Below are the code and all the weights of a small trained network. Each question names an input and a target symbol and asks about switching units off, where a switched-off unit gives its printed mean instead of its output.

import numpy as np


def w(rows, s, z=0):
    codes = np.array(rows[::2]) - 128.0
    scale = np.full(codes.shape[1], s)
    scale[-1] = z or s
    return codes * scale


def f(y):
    return y / 2 * (1 + np.tanh(0.7978845608 * (y + 0.044715 * y**3)))


def softmax(a):
    e = np.exp(a - a.max(-1, keepdims=True))
    return e / e.sum(-1, keepdims=True)


def log_softmax(a):
    a = a - a.max(-1, keepdims=True)
    return a - np.log(np.exp(a).sum(-1, keepdims=True))


def net(x, mask):
    ids = ['ΓΔΘΛΞαεζσω'.index(c) for c in x.split()]
    T = len(ids)
    res = E[ids] + P[:T]
    r = res
    for j in range(3):
        rows = slice(2 * j, 2 * j + 2)
        q, k, v = (r @ M[0][rows].T for M in (Q, K, V))
        z = softmax(np.where(np.tri(T) > 0, q @ k.T / 2**0.5, -1e9)) @ v
        o = O[0][rows]
        res = res + np.where(mask[j], z, o[:, -1]) @ o[:, :-1]
    y = f(res @ A[0][:, :-1].T + A[0][:, -1])
    res = res + np.where(mask[3:27], y, B[0][:, -1]) @ B[0][:, :-1]
    return log_softmax(res[-1] @ U[:, :-1].T + U[:, -1])


Q, K, V, O, A, B = {}, {}, {}, {}, {}, {}
E = w([
[138,100,121,151,128],'Γ',
[138,211,113,223,91],'Δ',
[104,209,93,24,33],'Θ',
[150,232,157,3,172],'Λ',
[14,69,68,107,188],'Ξ',
[44,191,57,191,172],'α',
[101,182,5,47,196],'ε',
[116,72,183,179,169],'ζ',
[98,231,167,145,217],'σ',
[132,156,66,189,92],'ω',
],0.015)
P = w([
[151,111,61,201,197],'0',
[199,130,136,47,125],'1',
[116,116,72,206,184],'2',
[167,135,146,49,115],'3',
[89,121,89,201,175],'4',
[143,142,156,45,108],'5',
[65,126,99,196,169],'6',
[119,150,158,41,103],'7',
[42,131,107,192,165],'8',
[96,157,163,36,96],'9',
[19,137,112,186,162],'10',
[74,163,167,29,89],'11',
[5,138,117,182,160],'12',
],0.012)
Q[0] = w([
[168,100,166,89,168],'head 1',
[127,155,121,113,97],'head 1',
[33,94,68,253,193],'head 2',
[107,137,123,161,156],'head 2',
[172,143,124,102,94],'head 3',
[99,151,122,187,143],'head 3',
],0.019)
K[0] = w([
[187,127,143,134,166],'head 1',
[150,200,93,121,68],'head 1',
[2,200,122,74,144],'head 2',
[49,171,180,111,148],'head 2',
[219,117,123,161,127],'head 3',
[55,211,126,99,133],'head 3',
],0.013)
V[0] = w([
[109,171,135,133,100],'head 1',
[177,164,51,124,113],'head 1',
[144,193,212,191,107],'head 2',
[154,191,105,83,249],'head 2',
[125,177,145,107,123],'head 3',
[141,128,106,84,75],'head 3',
],0.011)
O[0] = w([
[202,112,106,128,72,114],'head 1',
[100,156,106,104,114,126],'head 1',
[226,163,135,95,254,41],'head 2',
[26,175,238,108,115,254],'head 2',
[131,144,169,197,119,117],'head 3',
[169,118,152,124,118,76],'head 3',
],0.0075,0.007)
A[0] = w([
[156,185,88,132,50,133],'neuron 1',
[130,152,174,16,72,86],'neuron 2',
[86,72,125,171,112,78],'neuron 3',
[122,70,181,186,93,41],'neuron 4',
[149,103,211,55,166,185],'neuron 5',
[139,194,222,100,103,170],'neuron 6',
[83,41,50,115,101,115],'neuron 7',
[179,154,127,9,57,186],'neuron 8',
[162,76,201,169,186,145],'neuron 9',
[107,90,138,60,51,194],'neuron 10',
[230,199,188,79,48,2],'neuron 11',
[140,202,88,76,114,214],'neuron 12',
[110,117,143,93,164,98],'neuron 13',
[177,176,153,52,137,143],'neuron 14',
[120,152,122,122,133,170],'neuron 15',
[143,43,133,187,48,112],'neuron 16',
[152,151,157,156,168,180],'neuron 17',
[103,130,131,100,156,87],'neuron 18',
[93,170,125,170,160,147],'neuron 19',
[201,207,43,108,64,178],'neuron 20',
[145,165,92,207,177,135],'neuron 21',
[98,149,139,84,153,90],'neuron 22',
[166,68,34,146,218,118],'neuron 23',
[99,200,145,93,57,135],'neuron 24',
],0.012,0.0079)
B[0] = w([
[161,116,82,158,139,172],'neuron 1',
[243,162,156,159,140,182],'neuron 2',
[193,174,122,153,154,214],'neuron 3',
[135,202,55,123,136,182],'neuron 4',
[112,170,198,118,95,191],'neuron 5',
[98,150,75,64,61,215],'neuron 6',
[166,221,122,115,142,197],'neuron 7',
[172,147,168,217,157,195],'neuron 8',
[107,86,84,108,133,197],'neuron 9',
[159,42,164,128,177,228],'neuron 10',
[147,159,167,11,153,140],'neuron 11',
[85,123,108,159,87,211],'neuron 12',
[131,149,107,135,174,149],'neuron 13',
[77,167,147,162,96,166],'neuron 14',
[111,102,155,141,114,167],'neuron 15',
[130,86,76,86,178,170],'neuron 16',
[156,65,137,129,80,164],'neuron 17',
[125,136,102,144,149,148],'neuron 18',
[185,105,173,147,88,232],'neuron 19',
[170,63,111,60,90,194],'neuron 20',
[208,74,174,66,149,159],'neuron 21',
[137,118,56,145,151,169],'neuron 22',
[68,254,123,78,189,147],'neuron 23',
[87,108,104,105,199,246],'neuron 24',
],0.0094,0.011)
U = w([
[144,184,138,116,136,43],'Γ',
[174,138,129,104,137,30],'Δ',
[143,63,75,156,118,252],'Θ',
[108,188,117,158,65,151],'Λ',
[144,185,90,208,157,121],'Ξ',
[136,123,193,251,130,163],'α',
[62,127,50,90,138,91],'ε',
[129,122,134,88,207,39],'ζ',
[99,86,187,93,112,233],'σ',
[140,160,55,32,114,48],'ω',
],0.013,0.0037)

Each question gives the input, a string of symbols that net reads in full, and the target symbol t.
The units are the heads (2 rows each of Q, K, V and O) and the neurons (one row each of A and B). Each row of codes is followed by its name. A weight is (code - 128) times the scale printed after its matrix; where a second scale follows, it is the last column's (O, A, B and U).
mask holds one flag per unit, heads first, then neurons. A switched-off unit (its flag False) gives its mean, the last column of its rows in O or B, instead of its output. The means were averaged over made-up inputs and are rounded, as every weight is.
A unit's drop is (log p(t) with every unit on - log p(t) with that unit switched off) / (log p(t) with every unit on - log p(t) with every unit switched off).
The circuit of an input: a set's keep is (log p(t) with only the set's units on - log p(t) with every unit switched off) / (log p(t) with every unit on - log p(t) with every unit switched off). Starting from the 12 units with the biggest drops (on a tie, the unit counted first), units are removed one at a time, each time the one whose removal leaves the highest keep (on an exact tie, the one counted first), for as long as the keep stays at least 0.8.
circuit, biggest first: the units of the circuit, biggest drop first
unit that matters most: the unit with the biggest drop
top k neurons: the k neurons with the biggest drops, biggest first
heads that matter: for each layer, one digit per head in row order, 1 if its drop is at least 0.15 and else 0, layers parted by /
drop when u is switched off: that unit's drop, to one decimal
input Θ ζ ζ, target Θ: unit that matters most : neuron 9
input ζ ζ Δ, target Δ: circuit, biggest first : head 2; neuron 21
input ζ Θ ζ ω ε ω Δ Γ ζ ω ζ, target ε: circuit, biggest first : head 2; neuron 4; neuron 24
input Ξ ω ζ, target Ξ: circuit, biggest first : head 2; neuron 3; neuron 4
input ε ζ α Λ ω ω ζ Δ Λ ω Δ, target Λ: circuit, biggest first : neuron 6; head 2
input ε ζ ω ζ ω Θ ζ ε ζ, target ε: circuit, biggest first : head 2; neuron 4; neuron 16
input Ξ ζ Λ Γ Δ, target Λ: circuit, biggest first : head 2; neuron 6
input Δ ζ Ξ Λ, target Γ: circuit, biggest first : neuron 8; neuron 11; neuron 14
input ω ω Θ α ζ Θ ζ ζ Θ, target Θ: heads that matter : 000
input ζ ζ α ζ Ξ ω ζ ζ ζ Ξ ζ ζ ω, target Ξ: circuit, biggest first : head 2; neuron 3; neuron 7; neuron 6
input Δ Δ ζ σ ω Λ ζ ζ ω, target Λ: top 2 neurons : neuron 6; neuron 10
input ζ ζ σ, target σ: heads that matter : 010
input Ξ Θ Θ ζ Γ ζ ζ ζ ζ ε ω, target ε: top 3 neurons : neuron 24; neuron 16; neuron 6
input Ξ Γ ω Θ ω ω Δ Δ, target ω: top 3 neurons : neuron 11; neuron 20; neuron 6
input ω σ Δ, target σ: heads that matter : 010
input ω ζ ζ Θ ζ Θ ω ζ Ξ ζ Γ, target Ξ: heads that matter : 010
input ω ε ω ε Θ ζ ζ ζ ω ζ σ, target σ: unit that matters most : neuron 19
input ζ ζ Θ ζ ζ ζ ω α, target ε: heads that matter : 000
input ζ ζ ζ, target ζ: top 2 neurons : neuron 23; neuron 21
input ζ ζ Δ ε Δ ζ ζ ζ Ξ Λ Θ Ξ, target ζ: heads that matter : 000
input ζ ζ α ω ω, target α: unit that matters most : neuron 6
input α Λ ζ, target Λ: top 4 neurons : neuron 6; neuron 4; neuron 10; neuron 24
input Ξ ζ ω ζ Ξ Ξ ω σ, target Λ: top 3 neurons : neuron 6; neuron 10; neuron 14
input ζ Ξ ε α ζ ω ζ Θ ζ, target Θ: drop when neuron 7 is switched off : 0.1
input Λ ζ Λ Ξ Θ Ξ, target ζ: drop when neuron 6 is switched off : 0.1
input Γ ω ω Δ σ ζ ζ ω, target Θ: drop when neuron 20 is switched off : 0.3
input ζ Λ ε Θ Γ α Λ α ζ Ξ ζ Ξ ω, target Ξ: drop when neuron 3 is switched off : 0.6
input ω ω α Δ Λ ω ζ Γ ζ, target Λ: top neuron : neuron 6
